Below are the code and all the weights of a small trained network. Each question names an input and a target symbol and asks about switching units off, where a switched-off unit gives its printed mean instead of its output.

import numpy as np


def w(rows, s, z=0):
    codes = np.array(rows[::2]) - 128.0
    scale = np.full(codes.shape[1], s)
    scale[-1] = z or s
    return codes * scale


def norm(h):
    return h / np.sqrt((h * h).mean(-1, keepdims=True) + 1e-5)


def f(y):
    return y / 2 * (1 + np.tanh(0.7978845608 * (y + 0.044715 * y**3)))


def softmax(a):
    e = np.exp(a - a.max(-1, keepdims=True))
    return e / e.sum(-1, keepdims=True)


def log_softmax(a):
    a = a - a.max(-1, keepdims=True)
    return a - np.log(np.exp(a).sum(-1, keepdims=True))


def net(x, mask):
    ids = ['ΞΦδεζηπσ'.index(c) for c in x.split()]
    T = len(ids)
    res = E[ids] + P[:T]
    r = norm(res)
    for j in range(2):
        rows = slice(2 * j, 2 * j + 2)
        q, k, v = (r @ M[0][rows].T for M in (Q, K, V))
        z = softmax(np.where(np.tri(T) > 0, q @ k.T / 2**0.5, -1e9)) @ v
        o = O[0][rows]
        res = res + np.where(mask[j], z, o[:, -1]) @ o[:, :-1]
    y = f(norm(res) @ A[0][:, :-1].T + A[0][:, -1])
    res = res + np.where(mask[2:10], y, B[0][:, -1]) @ B[0][:, :-1]
    return log_softmax(norm(res)[-1] @ U[:, :-1].T + U[:, -1])


Q, K, V, O, A, B = {}, {}, {}, {}, {}, {}
E = w([
[208,95,209,125,132,101,99],'Ξ',
[187,160,222,80,152,136,132],'Φ',
[76,184,74,155,89,100,191],'δ',
[5,155,147,117,108,135,165],'ε',
[190,100,157,82,39,136,150],'ζ',
[78,123,124,59,155,115,178],'η',
[115,124,66,38,116,39,130],'π',
[246,213,144,250,85,91,36],'σ',
],0.014)
P = w([
[166,74,59,201,132,148,98],'0',
[156,157,218,62,127,112,93],'1',
[153,138,181,81,96,92,136],'2',
[163,117,150,126,123,83,164],'3',
[171,98,170,148,90,76,186],'4',
[217,118,151,189,80,65,254],'5',
],0.0062)
Q[0] = w([
[93,108,57,76,218,201,95],'head 1',
[137,42,75,213,190,216,12],'head 1',
[182,100,115,78,3,58,105],'head 2',
[130,141,164,143,65,23,227],'head 2',
],0.0051)
K[0] = w([
[185,228,223,129,53,133,39],'head 1',
[139,211,226,83,154,48,157],'head 1',
[196,141,3,151,37,212,95],'head 2',
[225,18,3,231,228,73,146],'head 2',
],0.0045)
V[0] = w([
[198,166,88,66,180,24,226],'head 1',
[77,138,70,87,198,79,58],'head 1',
[160,173,75,172,67,125,79],'head 2',
[142,64,70,2,37,109,162],'head 2',
],0.0099)
O[0] = w([
[161,177,133,9,145,159,101,247],'head 1',
[97,158,128,81,207,75,204,109],'head 1',
[52,197,223,161,171,117,98,91],'head 2',
[68,50,247,79,200,178,135,253],'head 2',
],0.013,0.0059)
A[0] = w([
[140,123,42,138,66,53,145,163],'neuron 1',
[70,108,57,143,115,92,240,163],'neuron 2',
[221,106,200,82,91,3,48,135],'neuron 3',
[170,57,103,108,62,130,201,120],'neuron 4',
[138,2,92,48,154,193,172,4],'neuron 5',
[77,118,202,118,98,198,99,68],'neuron 6',
[193,153,71,167,135,34,75,207],'neuron 7',
[78,104,159,42,168,89,128,148],'neuron 8',
],0.0076,0.0027)
B[0] = w([
[74,220,54,131,101,184,192,160],'neuron 1',
[226,148,158,111,114,93,127,152],'neuron 2',
[134,181,79,174,155,156,176,239],'neuron 3',
[105,131,189,145,139,179,125,169],'neuron 4',
[65,141,104,118,1,65,137,233],'neuron 5',
[126,154,95,183,53,120,108,186],'neuron 6',
[130,94,72,95,139,64,195,176],'neuron 7',
[137,161,56,174,76,17,98,255],'neuron 8',
],0.0079,0.0062)
U = w([
[141,59,162,203,132,58,204,142],'Ξ',
[209,129,111,122,73,156,101,39],'Φ',
[45,197,171,113,238,219,144,182],'δ',
[80,203,159,180,118,174,214,172],'ε',
[96,106,233,152,99,224,77,212],'ζ',
[180,120,120,42,2,151,130,109],'η',
[115,106,159,57,154,68,120,206],'π',
[132,242,205,172,110,61,73,4],'σ',
],0.0071,0.0018)

Each question gives the input, a string of symbols that net reads in full, and the target symbol t.
The units are the heads (2 rows each of Q, K, V and O) and the neurons (one row each of A and B). Each row of codes is followed by its name. A weight is (code - 128) times the scale printed after its matrix; where a second scale follows, it is the last column's (O, A, B and U).
mask holds one flag per unit, heads first, then neurons. A switched-off unit (its flag False) gives its mean, the last column of its rows in O or B, instead of its output. The means were averaged over made-up inputs and are rounded, as every weight is.
A unit's drop is (log p(t) with every unit on - log p(t) with that unit switched off) / (log p(t) with every unit on - log p(t) with every unit switched off).
The circuit of an input: a set's keep is (log p(t) with only the set's units on - log p(t) with every unit switched off) / (log p(t) with every unit on - log p(t) with every unit switched off). Starting from all 10 units, units are removed one at a time, each time the one whose removal leaves the highest keep (on an exact tie, the one counted first), for as long as the keep stays at least 0.8.
circuit, biggest first: the units of the circuit, biggest drop first
k most important neurons: the k neurons with the biggest drops, biggest first
heads that matter: for each layer, one digit per head in row order, 1 if its drop is at least 0.15 and else 0, layers parted by /
drop of u: that unit's drop, to one decimal
input σ Φ Φ ε Φ, target ε: heads that matter	11
input ζ ε π, target ζ: heads that matter	11
input ζ ε Φ Φ ε ε, target ζ: circuit, biggest first	head 1; neuron 8
input δ ε Φ ζ Φ, target σ: circuit, biggest first	head 2; neuron 8
input ζ ζ ζ π η, target ζ: circuit, biggest first	head 2; head 1
input δ Φ Φ, target σ: circuit, biggest first	head 2
input Ξ ζ Ξ, target ζ: heads that matter	10
input ζ ε δ, target ζ: heads that matter	10
input δ σ π ε, target σ: 2 most important neurons	neuron 8; neuron 6
input ε Φ Ξ, target Ξ: heads that matter	10
input ζ π ζ Φ π, target ζ: heads that matter	11
input Ξ ζ Φ, target ζ: heads that matter	10
input ζ π Φ Ξ, target ζ: heads that matter	01
input ζ π Ξ ζ Φ, target ζ: circuit, biggest first	head 1; head 2
input ζ π Φ δ, target ζ: heads that matter	11
input ε η ζ ε ε, target Ξ: heads that matter	10
input ε ε η, target Ξ: circuit, biggest first	head 1
input ζ ε δ η ζ, target ζ: heads that matter	01
input δ ε Ξ ζ π, target σ: circuit, biggest first	head 2; neuron 8
input σ ε π, target σ: circuit, biggest first	head 2
input Φ ε δ ε, target η: 2 most important neurons	neuron 2; neuron 3
input Φ Φ Φ ε, target η: drop of neuron 3	0.3
input ε Φ δ, target Ξ: drop of head 1	1.3
input ε δ ζ, target Ξ: drop of head 1	0.8
input ε Φ σ ε Ξ Φ, target Ξ: drop of neuron 7	0.2
